Below is a small trained network, with its code and all its weights. Each question gives an input and a class and asks what happens when units are switched off, that is, made to give their printed mean instead of their output.

import numpy as np


def w(rows, s, z=0):
    codes = np.array(rows[::2]) - 128.0
    scale = np.full(codes.shape[1], s)
    scale[-1] = z or s
    return codes * scale


def norm(h):
    return h / np.sqrt((h * h).mean(-1, keepdims=True) + 1e-5)


def f(y):
    return y / 2 * (1 + np.tanh(0.7978845608 * (y + 0.044715 * y**3)))


def log_softmax(a):
    a = a - a.max(-1, keepdims=True)
    return a - np.log(np.exp(a).sum(-1, keepdims=True))


def net(x, mask):
    res = np.array(x, float).reshape(1, 6) / 4 @ E
    u = 0
    for l in range(4):
        y = f(norm(res) @ A[l][:, :-1].T + A[l][:, -1])
        res = res + np.where(mask[u : u + 4], y, B[l][:, -1]) @ B[l][:, :-1]
        u += 4
    return log_softmax(norm(res)[-1] @ U[:, :-1].T + U[:, -1])


A, B = {}, {}
E = w([
[254,75,130,168,147,53,113],'x0',
[147,145,185,208,151,195,166],'x1',
[126,130,120,122,119,122,130],'x2',
[214,152,7,108,191,247,128],'x3',
[37,12,81,164,219,123,228],'x4',
[122,130,129,146,130,140,123],'x5',
],0.0051)
A[0] = w([
[129,102,182,111,133,87,97,153],'L0N0',
[2,150,54,65,117,118,47,4],'L0N1',
[104,116,151,55,122,23,118,195],'L0N2',
[177,131,34,115,173,181,99,192],'L0N3',
],0.0058,0.0032)
B[0] = w([
[37,230,13,158,143,172,47,168],'L0N0',
[140,182,145,188,100,236,249,181],'L0N1',
[96,218,71,231,230,84,117,233],'L0N2',
[3,158,149,156,170,139,35,255],'L0N3',
],0.0056,0.0036)
A[1] = w([
[174,144,238,193,148,172,204,208],'L1N0',
[198,55,75,152,161,55,48,251],'L1N1',
[163,240,130,74,117,84,146,104],'L1N2',
[181,181,2,140,149,184,148,10],'L1N3',
],0.0064,0.0019)
B[1] = w([
[71,226,1,110,145,75,132,190],'L1N0',
[144,203,116,227,139,241,199,253],'L1N1',
[122,128,167,167,124,177,137,186],'L1N2',
[59,135,112,120,198,70,24,183],'L1N3',
],0.0074,0.0039)
A[2] = w([
[154,128,216,119,64,101,201,23],'L2N0',
[11,189,78,247,222,116,144,251],'L2N1',
[10,133,150,20,52,254,165,109],'L2N2',
[210,220,163,61,28,124,94,7],'L2N3',
],0.006,0.002)
B[2] = w([
[162,196,90,114,230,100,133,122],'L2N0',
[189,124,128,53,8,119,111,248],'L2N1',
[227,184,85,254,149,139,169,159],'L2N2',
[186,43,225,57,66,225,97,143],'L2N3',
],0.0061,0.015)
A[3] = w([
[98,112,118,135,234,171,113,137],'L3N0',
[53,165,250,229,82,12,149,148],'L3N1',
[160,176,101,77,29,185,15,255],'L3N2',
[79,1,68,139,128,125,224,121],'L3N3',
],0.0065,0.0031)
B[3] = w([
[54,96,159,176,180,53,50,127],'L3N0',
[105,89,63,127,254,174,77,151],'L3N1',
[88,50,135,113,138,60,189,248],'L3N2',
[208,134,234,100,32,168,48,144],'L3N3',
],0.0085,0.014)
U = w([
[72,117,92,137,244,111,43,164],'0',
[123,113,121,142,86,120,169,195],'1',
[130,131,128,115,98,107,164,201],'2',
[150,124,233,116,68,168,69,1],'3',
[128,179,98,81,108,76,167,52],'4',
[133,230,114,226,163,193,177,109],'5',
],0.011,0.0035)

Each question gives the input, the list of numbers given to net, and the class t.
The units are the neurons (one row each of A and B). Each row of codes is followed by its name. A weight is (code - 128) times the scale printed after its matrix; where a second scale follows, it is the last column's (A, B and U).
mask holds one flag per neuron, layer by layer. A switched-off neuron (its flag False) gives its mean, the last column of its row in B, instead of its output. The means were averaged over made-up inputs and are rounded, as every weight is.
A unit's drop is (log p(t) with every unit on - log p(t) with that unit switched off) / (log p(t) with every unit on - log p(t) with every unit switched off).
The circuit of an input: a set's keep is (log p(t) with only the set's units on - log p(t) with every unit switched off) / (log p(t) with every unit on - log p(t) with every unit switched off). Starting from the 12 units with the biggest drops (on a tie, the unit counted first), units are removed one at a time, each time the one whose removal leaves the highest keep (on an exact tie, the one counted first), for as long as the keep stays at least 0.8.
circuit, biggest first: the units of the circuit, biggest drop first
unit that matters most: the unit with the biggest drop
top k neurons: the k neurons with the biggest drops, biggest first
k most important neurons of layer l: the k neurons of layer l with the biggest drops, biggest first
input [-8,-2,-7,3,6,5], class 5: unit that matters most	L2N2
input [-7,4,-5,-7,7,1], class 0: top 3 neurons	L3N1, L1N1, L2N3
input [-3,8,0,-1,8,-3], class 3: circuit, biggest first	L3N3, L1N1
input [2,-3,6,-7,-7,-6], class 0: top 3 neurons	L3N1, L2N1, L0N2
input [-5,-3,7,-7,-4,-3], class 0: top 2 neurons	L3N1, L1N1
input [-5,0,-2,5,-7,-3], class 3: circuit, biggest first	L2N3, L1N0
input [-5,-4,-2,3,4,0], class 5: top 3 neurons	L2N2, L0N1, L0N2
input [4,7,6,-3,5,5], class 4: circuit, biggest first	L1N0, L2N1
input [-2,7,1,4,6,8], class 2: 2 most important neurons of layer 1	L1N0, L1N1
input [-7,7,0,7,-8,7], class 3: 3 most important neurons of layer 3	L3N1, L3N2, L3N0
input [4,0,4,6,2,-1], class 0: 2 most important neurons of layer 1	L1N3, L1N0
input [4,0,0,-5,2,-1], class 0: top 2 neurons	L3N1, L0N2
input [-1,8,-4,4,6,3], class 4: circuit, biggest first	L2N1, L1N0, L1N1
input [8,4,6,-4,1,4], class 5: circuit, biggest first	L1N1, L3N2
input [8,-1,-2,-5,7,-1], class 5: 2 most important neurons of layer 3	L3N2, L3N1
input [-5,3,-8,2,-5,7], class 1: most important neuron of layer 3	L3N2
input [-6,8,2,-2,-6,6], class 4: circuit, biggest first	L1N0, L1N1
input [-1,0,4,5,-5,5], class 0: top 3 neurons	L2N1, L1N1, L1N3
input [8,6,-5,-3,5,1], class 5: 2 most important neurons of layer 0	L0N3, L0N1
input [7,3,-3,-5,-5,-5], class 5: 3 most important neurons of layer 1	L1N1, L1N3, L1N2
input [5,5,0,6,-2,3], class 0: unit that matters most	L1N3
input [7,-2,5,6,-2,4], class 5: 3 most important neurons of layer 0	L0N0, L0N1, L0N2
input [3,-5,4,3,-8,3], class 3: 2 most important neurons of layer 2	L2N3, L2N1
input [4,7,6,1,-5,-4], class 4: top 2 neurons	L1N0, L3N3
input [-4,0,3,0,-2,-1], class 5: top 2 neurons	L2N2, L0N2
input [2,3,-4,-6,6,0], class 0: 2 most important neurons of layer 3	L3N1, L3N2
input [6,6,-3,-3,6,4], class 3: circuit, biggest first	L3N3
input [8,-1,7,3,5,7], class 5: top 2 neurons	L1N1, L3N2
